-27  28  12   3 -22
 -3  -3  42  38 -15
 29   4  20   3  -1
 35   8  20  17  -8
-10  51 -30  24  25
 -3  -5  41  37 -12
 -3   0 -38 -42  11
 46 -26   4 -14  52
 10  -6  15  -1 -18
 -6  33   8   5 -27
  0   9   1   5   3
:
-27  28  12   3 -22
 29   4  20   3  -1
-10  51 -30  24  25
 -3   0 -38 -42  11
 10  -6  15  -1 -18
  0   9   1   5   3

-19  16
 53 -14
  5   1
-51 -16
:
-19  16
  5   1

 -1   1   0   3  -1   1   2  -1   0  -1  -1   0  -1   1
 -8  -4   1  52  -3  -1 -53  -4   0  -1 -10  -3   5  -6
  7  12  -1   8   1  -2   7  -1  -5  -1  65  -2  -2  10
 64 -50   2  -6  11  -4   2   0 -44  -1   1 -47   4 -54
:
-1  1  0  3 -1  1  2 -1  0 -1 -1  0 -1  1
 7 12 -1  8  1 -2  7 -1 -5 -1 65 -2 -2 10

 38  29 -11  19  -6
  4  31   7 -11  51
 26  -6  14 -55 -38
  1  -2  16   5 -16
 33 -13  28 -31 -53
-12  34 -15  39   9
-14   4   7 -20  40
 -7  -3 -23 -28  29
-21  -5  11  32 -31
 10 -15  -8  46   1
:
 38  29 -11  19  -6
 26  -6  14 -55 -38
 33 -13  28 -31 -53
-14   4   7 -20  40
-21  -5  11  32 -31

-13 -33  11  17   9 -13 -39  18  -1 -71  32   5 -18   5 -42
-10  -9  -5  20  26   2  64  23  -2 -43  39 -19  -6  12 -14
-12   2   5  26   0  17  12  15  30   2   8  21  -1  13  -6
:
-13 -33  11  17   9 -13 -39  18  -1 -71  32   5 -18   5 -42
-12   2   5  26   0  17  12  15  30   2   8  21  -1  13  -6

-45  47  54   3   6  63
-68  11  36  31 -22  36
:
-45  47  54   3   6  63

 71 -29
-29  12
 49  21
 52   4
-37 -12
-35 -23
-31 -36
 12 -42
-13  30
 49  -5
-35  -6
:
 71 -29
 49  21
-37 -12
-31 -36
-13  30
-35  -6

-46 -37 -39  -7 -42 -29 -52  27 -28
-41  -7  17 -62 -28  50  -7 -70  43
-52 -19 -25  29  11 -27 -36  18  25
  3  22  18 -65 -55  11   1 -39 -36
:
-46 -37 -39  -7 -42 -29 -52  27 -28
-52 -19 -25  29  11 -27 -36  18  25
---
 30  18  11   9   4
  1 -17   2  14  -7
-32 -13  31 -71  -3
 -6  12  41  14 -50
:
 -6  12  41  14 -50
-32 -13  31 -71  -3
 30  18  11   9   4
  1 -17   2  14  -7

-37 -17   7  48
-20  57 -46  13
  9 -35   2  22
-54  -6  27  47
 22 -50  53 -24
-40 -23  57  -1
-54  47  25 -17
  2  37  28 -66
 11   9  -3 -25
  1   9  23 -28
-26  36   5 -16
:
-40 -23  57  -1
 22 -50  53 -24
  2  37  28 -66
-54  -6  27  47
-54  47  25 -17
  1   9  23 -28
-37 -17   7  48
-26  36   5 -16
  9 -35   2  22
 11   9  -3 -25
-20  57 -46  13

-24 -31  51  49  65  60   1  26 -11
 34  52  -4 -40  40  54  52   3  -6
 33  55  -8  -5 -52  23  65  58 -49
  8  25 -11  16 -17  29 -39  57 -59
 50 -49  20  50  45 -15   1 -17 -36
 48  52 -12  28  32   8  39  53 -22
-41  19 -22 -35  23  28 -55  39  60
 51  29  35 -58 -10  41  -3  70  42
 53 -53  50 -54 -56 -26  46  -8  39
-12  48 -54 -51  37 -36  23 -39  18
:
-24 -31  51  49  65  60   1  26 -11
 53 -53  50 -54 -56 -26  46  -8  39
 51  29  35 -58 -10  41  -3  70  42
 50 -49  20  50  45 -15   1 -17 -36
 34  52  -4 -40  40  54  52   3  -6
 33  55  -8  -5 -52  23  65  58 -49
  8  25 -11  16 -17  29 -39  57 -59
 48  52 -12  28  32   8  39  53 -22
-41  19 -22 -35  23  28 -55  39  60
-12  48 -54 -51  37 -36  23 -39  18

 37 -45 -38  45  39 -11 -59 -62  38  53
 61 -66  58 -16  45  -4 -48 -28  60  21
-42  62  41 -62  -7  17 -19 -60 -30 -24
:
 61 -66  58 -16  45  -4 -48 -28  60  21
-42  62  41 -62  -7  17 -19 -60 -30 -24
 37 -45 -38  45  39 -11 -59 -62  38  53

-10 -21 -13  15 -19   2  37   5  45   2 -27  -6  14   3
  2 -18   8   7 -35  16  63   2  45  29  -8  -4  13   3
 17 -33  11   8 -30  29  39   8  35  22 -23   4  19  23
 11 -11  12  13 -23   7  37  21  39  14 -20  -4  19   9
 -7 -32   4  16 -22  22  24  -3  20   1 -26   9  22  25
:
 11 -11  12  13 -23   7  37  21  39  14 -20  -4  19   9
 17 -33  11   8 -30  29  39   8  35  22 -23   4  19  23
  2 -18   8   7 -35  16  63   2  45  29  -8  -4  13   3
 -7 -32   4  16 -22  22  24  -3  20   1 -26   9  22  25
-10 -21 -13  15 -19   2  37   5  45   2 -27  -6  14   3

-67  29 -20 -23  19  19
-34  34  36 -56 -22 -50
  1  63 -36  10  69  21
  4  19  28  37  24   4
-39   8 -10  37  26  65
-48  36   7   4  23  21
-51   4  22 -58 -53 -48
-17  -8   1  27  -6  20
 -5   1  -6  29   2  -6
:
-34  34  36 -56 -22 -50
  4  19  28  37  24   4
-51   4  22 -58 -53 -48
-48  36   7   4  23  21
-17  -8   1  27  -6  20
 -5   1  -6  29   2  -6
-39   8 -10  37  26  65
-67  29 -20 -23  19  19
  1  63 -36  10  69  21

 18 -27 -17
-19   1 -19
  8 -15   2
 -3   1 -27
  6  -1  20
-28   5 -21
-20 -53 -30
  6  -6  -3
 15  -1   5
-11 -16 -11
  2 -49  -6
:
  6  -1  20
 15  -1   5
  8 -15   2
  6  -6  -3
  2 -49  -6
-11 -16 -11
 18 -27 -17
-19   1 -19
-28   5 -21
 -3   1 -27
-20 -53 -30

-36 -43  38  24  17  23 -61 -45   7
 13   3  -6 -15 -12   7  -1  -3   4
  1   9   8  -4  19   6  -1  19 -42
-25  -3  29  39  -6 -19  39   7  -1
 11  20  -1  46  17   4 -16  31 -26
-36 -21 -14  17 -17   4  15 -21  10
:
-36 -43  38  24  17  23 -61 -45   7
-25  -3  29  39  -6 -19  39   7  -1
  1   9   8  -4  19   6  -1  19 -42
 11  20  -1  46  17   4 -16  31 -26
 13   3  -6 -15 -12   7  -1  -3   4
-36 -21 -14  17 -17   4  15 -21  10
---
 10  -1  -3  -5   1  -1  -6  -2
-70   8  -3  -6   0   4   4   2
-57   7  -8  -5   2   3  -1  -2
 49  -5   5  -2  -2  -4  -6   4
-23   3  -5  -1   6   3   6   4
-17   2  -1   0   0   0  -2  -1
:
 10  -1  -3  -5   1  -1  -6  -2
-57   7  -8  -5   2   3  -1  -2
-23   3  -5  -1   6   3   6   4

 63  28  10  48  -4
 33   0   9  20 -57
 14   9  23   9  17
 13   8  -8  -1  -5
-15  39  27   5 -21
-25 -30 -11 -40  -8
:
 63  28  10  48  -4
 14   9  23   9  17
-15  39  27   5 -21

-36   2 -31  -3  -3  12  21  21   0 -35   9 -13
 23 -12  53   8   7   0 -37   3  -5   9 -39  13
-20  25 -64 -13  -8  22  22 -26 -16   5   6  32
-10  -3 -17 -25 -21   2  15  -6   9   0  -3   9
  1  12  31  -5   8 -18 -40  -3 -37   8 -11   6
:
-36   2 -31  -3  -3  12  21  21   0 -35   9 -13
-20  25 -64 -13  -8  22  22 -26 -16   5   6  32
  1  12  31  -5   8 -18 -40  -3 -37   8 -11   6

 15  14 -32  12   0 -50  -1 -42   5  10 -54 -21 -19 -29
 -9  11 -26 -30 -49 -43   9 -22  19 -40   6  -2   3 -37
-25 -25   7 -14  -9   6 -18   0 -25 -10   2  -8   5   9
:
 15  14 -32  12   0 -50  -1 -42   5  10 -54 -21 -19 -29
-25 -25   7 -14  -9   6 -18   0 -25 -10   2  -8   5   9

 -9  62
-26 -55
:
-9 62

 24  -6  25  32 -10  18
-59 -25 -52   3  -7 -18
-19 -46 -34  -1 -22   5
-49   6 -36 -31   4 -34
-32  -5 -16 -38 -16 -32
 21   8  23  -6 -18  -6
 -2  37  22 -23   6 -32
 12  20  16 -10  12  -2
 15  40  20   0   6 -14
:
 24  -6  25  32 -10  18
-19 -46 -34  -1 -22   5
-32  -5 -16 -38 -16 -32
 -2  37  22 -23   6 -32
 15  40  20   0   6 -14

 -6  16 -21 -14 -20   2  -2   1  12 -15   1
 20   7  -8   3 -37   2 -19 -38 -26 -27  -1
 22  -4   4   8 -24  18 -13 -25 -36 -13   1
  9 -19  14  26  31   8  23  12   2  25  10
 25  12 -33  -6 -45   0 -15 -26  16   5   8
 15  -6 -24   5  -7  13  15   1  10  29   8
 14  -9  23  24  -5   8   6 -25 -66 -18  -9
-27   4 -25 -37   0   7 -14  20  36 -20 -10
:
 -6  16 -21 -14 -20   2  -2   1  12 -15   1
 22  -4   4   8 -24  18 -13 -25 -36 -13   1
 25  12 -33  -6 -45   0 -15 -26  16   5   8
 14  -9  23  24  -5   8   6 -25 -66 -18  -9

 -2  28  -2 -23  -3  -8  -1  -8 -55   0  32 -19 -19
-16  13  -2 -27   6 -31  17  39  28 -13 -18 -72  44
:
 -2  28  -2 -23  -3  -8  -1  -8 -55   0  32 -19 -19
